Here is a tiny trained network, its code and every weight. The questions are about switching its units off for an input and a target symbol, where a switched-off unit gives its printed mean instead of its output.

import numpy as np


def w(rows, s, z=0):
    codes = np.array(rows[::2]) - 128.0
    scale = np.full(codes.shape[1], s)
    scale[-1] = z or s
    return codes * scale


def norm(h):
    return h / np.sqrt((h * h).mean(-1, keepdims=True) + 1e-5)


def f(y):
    return y / 2 * (1 + np.tanh(0.7978845608 * (y + 0.044715 * y**3)))


def softmax(a):
    e = np.exp(a - a.max(-1, keepdims=True))
    return e / e.sum(-1, keepdims=True)


def log_softmax(a):
    a = a - a.max(-1, keepdims=True)
    return a - np.log(np.exp(a).sum(-1, keepdims=True))


def net(x, mask):
    ids = ['γδηθλμξπσω'.index(c) for c in x.split()]
    T = len(ids)
    res = E[ids] + P[:T]
    u = 0
    for l in range(2):
        r = norm(res)
        for j in range(2):
            rows = slice(2 * j, 2 * j + 2)
            q, k, v = (r @ M[l][rows].T for M in (Q, K, V))
            z = softmax(np.where(np.tri(T) > 0, q @ k.T / 2**0.5, -1e9)) @ v
            o = O[l][rows]
            res = res + np.where(mask[u + j], z, o[:, -1]) @ o[:, :-1]
        u += 2
        y = f(norm(res) @ A[l][:, :-1].T + A[l][:, -1])
        res = res + np.where(mask[u : u + 4], y, B[l][:, -1]) @ B[l][:, :-1]
        u += 4
    return log_softmax(norm(res)[-1] @ U[:, :-1].T + U[:, -1])


Q, K, V, O, A, B = {}, {}, {}, {}, {}, {}
E = w([
[88,190,91,94],'γ',
[125,216,71,158],'δ',
[252,159,159,170],'η',
[128,176,93,145],'θ',
[206,160,101,166],'λ',
[168,122,13,116],'μ',
[143,28,157,79],'ξ',
[180,194,159,216],'π',
[70,146,113,88],'σ',
[81,143,113,93],'ω',
],0.016)
P = w([
[69,94,136,134],'0',
[197,220,72,127],'1',
[64,94,157,174],'2',
[170,233,95,85],'3',
[58,91,182,175],'4',
[157,244,116,60],'5',
[59,93,195,184],'6',
[155,255,131,43],'7',
[52,103,203,187],'8',
],0.0083)
Q[0] = w([
[237,126,120,131],'0.h0',
[2,127,150,66],'0.h0',
[134,117,64,92],'0.h1',
[115,139,122,154],'0.h1',
],0.016)
K[0] = w([
[254,78,125,148],'0.h0',
[37,108,158,37],'0.h0',
[126,90,153,163],'0.h1',
[126,167,136,94],'0.h1',
],0.015)
V[0] = w([
[76,61,61,219],'0.h0',
[222,90,110,199],'0.h0',
[84,3,180,123],'0.h1',
[84,183,217,140],'0.h1',
],0.004)
O[0] = w([
[37,217,120,90,142],'0.h0',
[121,17,146,76,4],'0.h0',
[101,81,213,44,37],'0.h1',
[61,54,3,82,154],'0.h1',
],0.0063,0.0039)
A[0] = w([
[160,71,186,2,4],'0.n0',
[120,81,180,89,111],'0.n1',
[107,112,162,67,168],'0.n2',
[63,72,138,116,40],'0.n3',
],0.011,0.0043)
B[0] = w([
[140,108,178,187,236],'0.n0',
[167,254,153,149,1],'0.n1',
[184,163,151,151,230],'0.n2',
[86,126,127,64,45],'0.n3',
],0.01,0.0004)
Q[1] = w([
[142,98,43,46],'1.h0',
[48,77,78,208],'1.h0',
[99,90,189,213],'1.h1',
[51,249,152,234],'1.h1',
],0.011)
K[1] = w([
[57,111,64,173],'1.h0',
[157,10,93,5],'1.h0',
[154,96,218,183],'1.h1',
[171,221,187,160],'1.h1',
],0.012)
V[1] = w([
[193,237,165,114],'1.h0',
[127,207,254,180],'1.h0',
[81,63,240,217],'1.h1',
[119,209,38,134],'1.h1',
],0.0086)
O[1] = w([
[127,83,81,85,181],'1.h0',
[151,141,8,114,134],'1.h0',
[64,176,135,141,25],'1.h1',
[194,126,161,159,254],'1.h1',
],0.012,0.0088)
A[1] = w([
[70,119,122,247,29],'1.n0',
[104,59,23,135,103],'1.n1',
[143,26,173,133,5],'1.n2',
[190,1,137,166,75],'1.n3',
],0.0093,0.0031)
B[1] = w([
[107,222,165,204,148],'1.n0',
[84,116,173,200,186],'1.n1',
[129,247,163,38,118],'1.n2',
[77,92,124,111,253],'1.n3',
],0.015,0.003)
U = w([
[212,39,65,163,159],'γ',
[221,252,90,107,109],'δ',
[103,70,125,217,93],'η',
[157,127,136,197,3],'θ',
[124,89,145,164,51],'λ',
[161,158,254,163,128],'μ',
[51,155,26,129,133],'ξ',
[120,219,148,213,158],'π',
[106,127,141,65,148],'σ',
[120,116,147,81,119],'ω',
],0.0095,0.0033)

Each question gives the input, a string of symbols that net reads in full, and the target symbol t.
The units are the heads (2 rows each of Q, K, V and O) and the neurons (one row each of A and B). Each row of codes is followed by its name. A weight is (code - 128) times the scale printed after its matrix; where a second scale follows, it is the last column's (O, A, B and U).
mask holds one flag per unit, layer by layer, with each layer's heads first. A switched-off unit (its flag False) gives its mean, the last column of its rows in O or B, instead of its output. The means were averaged over made-up inputs and are rounded, as every weight is.
A unit's drop is (log p(t) with every unit on - log p(t) with that unit switched off) / (log p(t) with every unit on - log p(t) with every unit switched off).
The circuit of an input: a set's keep is (log p(t) with only the set's units on - log p(t) with every unit switched off) / (log p(t) with every unit on - log p(t) with every unit switched off). Starting from all 12 units, units are removed one at a time, each time the one whose removal leaves the highest keep (on an exact tie, the one counted first), for as long as the keep stays at least 0.8.
circuit, biggest first: the units of the circuit, biggest drop first
unit that matters most: the unit with the biggest drop
k most important neurons: the k neurons with the biggest drops, biggest first
heads that matter: for each layer, one digit per head in row order, 1 if its drop is at least 0.15 and else 0, layers parted by /
input γ ω γ, target γ: heads that matter	10 / 01
input ξ π γ σ η λ σ σ ω, target ξ: heads that matter	00 / 01
input σ η γ ξ λ ω σ γ η, target η: circuit, biggest first	(1.h0, 1.h1, 1.n1, 0.h0)
input γ σ σ δ, target γ: unit that matters most	1.h1
input ω σ ξ σ σ, target ξ: 2 most important neurons	(0.n1, 0.n2)
input π π γ γ μ γ μ λ ω, target μ: heads that matter	00 / 10
input γ γ η γ γ π, target γ: circuit, biggest first	(0.h0, 1.h0)
input γ ξ π σ μ γ π ω, target γ: circuit, biggest first	(1.h1, 1.n2)
input δ σ γ, target γ: heads that matter	00 / 01
input π γ θ, target π: circuit, biggest first	(1.h1, 1.n0)
input π γ γ π σ ξ θ, target ξ: heads that matter	00 / 11
input π γ ξ σ, target γ: heads that matter	00 / 01
input γ γ σ ξ θ γ ω γ γ, target ξ: circuit, biggest first	(0.n1, 1.h1, 0.n0)
input λ λ γ ξ ξ ξ γ, target ξ: circuit, biggest first	(1.h1, 0.n1)
input μ γ ξ σ ω π γ θ, target γ: circuit, biggest first	(1.h1, 0.h0, 1.n2)
input π γ γ γ γ ω σ, target π: circuit, biggest first	(1.n0, 1.h1)
input σ γ γ δ π ω θ σ μ, target μ: circuit, biggest first	(1.h0, 0.h0)
input γ γ γ σ, target γ: circuit, biggest first	(1.h1)
input π γ π σ λ μ ξ, target ξ: circuit, biggest first	(1.h1, 1.h0, 0.n1)
input π γ γ γ μ γ λ, target μ: unit that matters most	1.h0
input η γ θ, target π: heads that matter	10 / 01
input ξ σ γ σ γ γ γ γ λ, target ξ: circuit, biggest first	(1.h1, 0.n1)
input π γ π σ σ, target π: circuit, biggest first	(1.h1, 1.n0)
input η γ γ μ γ, target μ: heads that matter	10 / 10
input ξ ξ π γ λ ξ, target δ: 3 most important neurons	(0.n1, 0.n2, 0.n0)
